Below are the code and all the weights of a small trained network. Each question names an input and a target symbol and asks about switching units off, where a switched-off unit gives its printed mean instead of its output.

import numpy as np


def w(rows, s, z=0):
    codes = np.array(rows[::2]) - 128.0
    scale = np.full(codes.shape[1], s)
    scale[-1] = z or s
    return codes * scale


def norm(h):
    return h / np.sqrt((h * h).mean(-1, keepdims=True) + 1e-5)


def f(y):
    return np.maximum(y, 0)


def softmax(a):
    e = np.exp(a - a.max(-1, keepdims=True))
    return e / e.sum(-1, keepdims=True)


def log_softmax(a):
    a = a - a.max(-1, keepdims=True)
    return a - np.log(np.exp(a).sum(-1, keepdims=True))


def net(x, mask):
    ids = ['αβγδζηθλμπστφψ'.index(c) for c in x.split()]
    T = len(ids)
    res = E[ids] + P[:T]
    u = 0
    for l in range(2):
        r = norm(res)
        for j in range(2):
            rows = slice(2 * j, 2 * j + 2)
            q, k, v = (r @ M[l][rows].T for M in (Q, K, V))
            z = softmax(np.where(np.tri(T) > 0, q @ k.T / 2**0.5, -1e9)) @ v
            o = O[l][rows]
            res = res + np.where(mask[u + j], z, o[:, -1]) @ o[:, :-1]
        u += 2
        y = f(norm(res) @ A[l][:, :-1].T + A[l][:, -1])
        res = res + np.where(mask[u : u + 8], y, B[l][:, -1]) @ B[l][:, :-1]
        u += 8
    return log_softmax(norm(res)[-1] @ U[:, :-1].T + U[:, -1])


Q, K, V, O, A, B = {}, {}, {}, {}, {}, {}
E = w([
[128,149,139,128,143,159,134,146,100],'α',
[112,164,127,133,164,103,120,150,109],'β',
[146,144,115,158,149,154,128,130,90],'γ',
[123,148,145,129,116,123,150,159,118],'δ',
[140,195,132,156,163,138,149,145,108],'ζ',
[108,148,155,118,132,125,151,152,115],'η',
[143,127,118,160,115,138,132,151,108],'θ',
[125,142,143,171,102,117,125,152,105],'λ',
[100,182,173,179,116,161,145,169,115],'μ',
[159,130,207,116,128,135,114,107,99],'π',
[144,127,94,144,151,79,2,98,123],'σ',
[165,110,141,145,139,69,165,66,167],'τ',
[162,103,130,163,94,202,100,95,231],'φ',
[100,136,124,137,158,141,119,51,170],'ψ',
],0.0095)
P = w([
[113,75,128,87,86,116,101,96,164],'0',
[148,153,135,197,138,164,145,153,54],'1',
[151,158,164,204,133,162,143,146,60],'2',
[126,158,163,201,161,157,124,147,78],'3',
[146,170,158,198,150,153,116,148,93],'4',
[144,187,165,198,147,142,113,150,109],'5',
[144,197,167,176,159,141,105,155,126],'6',
[155,212,165,167,150,126,98,160,151],'7',
[163,232,160,162,151,128,98,145,160],'8',
[174,254,170,155,156,124,99,154,174],'9',
],0.007)
Q[0] = w([
[100,107,109,125,92,136,171,182,71],'L0H0',
[208,189,162,202,125,173,98,114,131],'L0H0',
[88,127,182,186,187,171,85,172,6],'L0H1',
[1,9,12,85,130,128,210,106,165],'L0H1',
],0.0062)
K[0] = w([
[117,156,146,200,125,126,104,146,142],'L0H0',
[135,81,115,62,156,134,85,115,205],'L0H0',
[187,142,203,220,172,107,101,78,151],'L0H1',
[86,2,88,138,109,150,169,181,20],'L0H1',
],0.007)
V[0] = w([
[254,134,182,185,138,145,179,140,116],'L0H0',
[187,129,84,189,176,82,67,85,145],'L0H0',
[115,177,87,164,170,37,174,91,180],'L0H1',
[217,86,163,125,113,4,151,165,100],'L0H1',
],0.0057)
O[0] = w([
[253,136,92,182,116,185,69,78,70,38],'L0H0',
[144,25,122,77,243,186,126,138,119,166],'L0H0',
[89,46,177,209,98,68,203,42,102,6],'L0H1',
[218,134,129,151,158,25,151,222,143,102],'L0H1',
],0.0052,0.0013)
A[0] = w([
[132,85,102,118,90,97,205,24,145,126],'L0N0',
[164,93,188,136,166,78,201,139,107,111],'L0N1',
[93,112,146,171,87,143,157,171,110,11],'L0N2',
[127,93,3,85,76,129,128,159,178,135],'L0N3',
[144,55,131,102,203,138,153,146,165,17],'L0N4',
[108,140,164,75,93,146,213,161,70,83],'L0N5',
[150,175,148,143,86,97,156,117,166,2],'L0N6',
[136,127,137,140,195,162,160,134,93,19],'L0N7',
],0.0061,0.0024)
B[0] = w([
[117,151,182,122,125,206,107,216,17,168],'L0N0',
[61,62,196,157,187,200,196,153,216,247],'L0N1',
[106,198,92,81,185,92,140,71,186,164],'L0N2',
[96,108,79,171,191,110,237,133,9,151],'L0N3',
[113,252,114,106,77,153,94,254,154,167],'L0N4',
[52,37,140,202,180,136,98,121,149,196],'L0N5',
[99,152,148,215,160,141,81,164,107,188],'L0N6',
[86,166,174,130,68,139,85,165,152,254],'L0N7',
],0.0042,0.0022)
Q[1] = w([
[94,1,49,35,77,116,142,167,55],'L1H0',
[123,101,63,134,86,123,190,50,231],'L1H0',
[144,109,21,89,66,103,188,174,37],'L1H1',
[133,72,3,61,47,78,154,99,145],'L1H1',
],0.0075)
K[1] = w([
[136,99,26,183,173,193,218,140,2],'L1H0',
[122,98,125,34,107,119,219,205,32],'L1H0',
[201,178,218,207,152,167,63,55,98],'L1H1',
[209,230,197,212,222,168,132,126,4],'L1H1',
],0.0052)
V[1] = w([
[48,122,143,179,137,251,222,198,181],'L1H0',
[138,150,5,199,75,147,69,156,241],'L1H0',
[153,70,233,141,84,148,149,53,246],'L1H1',
[152,118,48,81,123,253,102,53,162],'L1H1',
],0.0054)
O[1] = w([
[235,167,73,103,86,100,161,55,214,159],'L1H0',
[116,49,129,205,84,210,144,170,242,68],'L1H0',
[145,116,236,98,132,82,45,115,192,5],'L1H1',
[97,185,96,201,254,115,93,99,221,184],'L1H1',
],0.006,0.003)
A[1] = w([
[103,172,62,23,89,159,107,97,157,139],'L1N0',
[127,100,151,58,1,118,166,145,110,46],'L1N1',
[122,118,188,134,38,123,117,143,79,92],'L1N2',
[106,153,164,141,193,145,97,107,211,130],'L1N3',
[71,123,148,87,170,70,113,99,204,2],'L1N4',
[179,48,177,25,102,98,89,115,141,81],'L1N5',
[102,77,45,134,127,21,55,125,100,131],'L1N6',
[115,164,93,154,119,153,167,170,86,139],'L1N7',
],0.007,0.0036)
B[1] = w([
[132,116,215,156,158,115,210,152,137,166],'L1N0',
[149,55,68,190,189,82,85,83,171,167],'L1N1',
[109,143,54,158,177,105,65,129,135,194],'L1N2',
[132,74,103,85,53,145,117,143,77,254],'L1N3',
[122,70,85,21,113,77,124,97,83,153],'L1N4',
[164,224,145,217,156,152,133,132,65,156],'L1N5',
[72,107,242,102,107,227,253,175,164,144],'L1N6',
[120,127,160,74,96,72,78,106,154,249],'L1N7',
],0.0069,0.0049)
U = w([
[121,123,149,80,135,171,202,171,150,116],'α',
[110,100,128,45,118,96,124,102,138,193],'β',
[121,143,49,137,219,161,153,116,135,93],'γ',
[112,103,92,149,115,79,109,127,147,3],'δ',
[130,143,96,107,81,143,193,133,56,36],'ζ',
[115,109,122,121,156,110,81,105,196,6],'η',
[156,79,67,116,99,129,143,139,77,124],'θ',
[134,91,76,152,98,88,111,136,121,64],'λ',
[80,192,143,147,65,115,153,126,166,119],'μ',
[202,205,134,99,135,94,79,165,100,212],'π',
[72,90,169,138,150,166,91,183,105,213],'σ',
[160,85,176,182,175,72,204,128,120,98],'τ',
[177,92,136,149,77,203,112,114,184,140],'φ',
[78,116,151,125,110,151,134,2,87,188],'ψ',
],0.0079,0.0019)

Each question gives the input, a string of symbols that net reads in full, and the target symbol t.
The units are the heads (2 rows each of Q, K, V and O) and the neurons (one row each of A and B). Each row of codes is followed by its name. A weight is (code - 128) times the scale printed after its matrix; where a second scale follows, it is the last column's (O, A, B and U).
mask holds one flag per unit, layer by layer, with each layer's heads first. A switched-off unit (its flag False) gives its mean, the last column of its rows in O or B, instead of its output. The means were averaged over made-up inputs and are rounded, as every weight is.
A unit's drop is (log p(t) with every unit on - log p(t) with that unit switched off) / (log p(t) with every unit on - log p(t) with every unit switched off).
The circuit of an input: a set's keep is (log p(t) with only the set's units on - log p(t) with every unit switched off) / (log p(t) with every unit on - log p(t) with every unit switched off). Starting from the 12 units with the biggest drops (on a tie, the unit counted first), units are removed one at a time, each time the one whose removal leaves the highest keep (on an exact tie, the one counted first), for as long as the keep stays at least 0.8.
units of the circuit, in order: the units of the circuit, biggest drop first
unit that matters most: the unit with the biggest drop
top k neurons: the k neurons with the biggest drops, biggest first
top k neurons in layer l: the k neurons of layer l with the biggest drops, biggest first
heads that matter: for each layer, one digit per head in row order, 1 if its drop is at least 0.15 and else 0, layers parted by /
input τ β π δ π γ, target π: top neuron in layer 0 -> L0N1
input π γ γ π μ π π α ψ, target ψ: heads that matter -> 01 / 00
input π π γ π μ π μ β π, target σ: units of the circuit, in order -> L1H0, L0H1, L0H0, L0N1
input δ π γ β φ δ λ, target φ: heads that matter -> 00 / 10
input π π μ γ α γ γ δ, target σ: units of the circuit, in order -> L1H0, L0H1, L0N1
input γ ζ π λ, target γ: units of the circuit, in order -> L1H1, L0H1
input μ π η φ π θ, target φ: heads that matter -> 00 / 10
input π τ ψ γ α τ θ, target τ: heads that matter -> 01 / 00
input σ π τ π τ γ δ γ, target α: heads that matter -> 10 / 00
input π γ π φ α π θ π η, target σ: units of the circuit, in order -> L1H0, L0H1, L0H0
input π π λ π ψ γ σ γ β, target σ: units of the circuit, in order -> L1H0, L0H1, L0H0
input μ μ π π γ δ α, target φ: heads that matter -> 10 / 10
input σ τ η π β η γ φ μ, target φ: heads that matter -> 00 / 10
input ζ α μ π ψ π ψ τ, target ψ: heads that matter -> 01 / 00
input α π π λ, target π: unit that matters most -> L0H1
input β γ π θ, target τ: heads that matter -> 10 / 11
input τ θ α γ, target π: units of the circuit, in order -> L1H0, L0N0
input β τ φ π, target τ: top 4 neurons -> L1N5, L1N1, L0N1, L1N7
input μ π π τ, target φ: heads that matter -> 10 / 10
input π γ η γ ψ, target σ: units of the circuit, in order -> L1H0, L0H0, L0N0, L0H1
input γ α γ σ β γ λ β, target γ: unit that matters most -> L1H1
input θ π μ η α, target ζ: units of the circuit, in order -> L1H1, L0N3
input π γ σ φ, target σ: units of the circuit, in order -> L1H0, L0H1
input γ τ α λ π, target γ: top 2 neurons in layer 0 -> L0N1, L0N0
input σ μ τ π, target τ: heads that matter -> 11 / 10
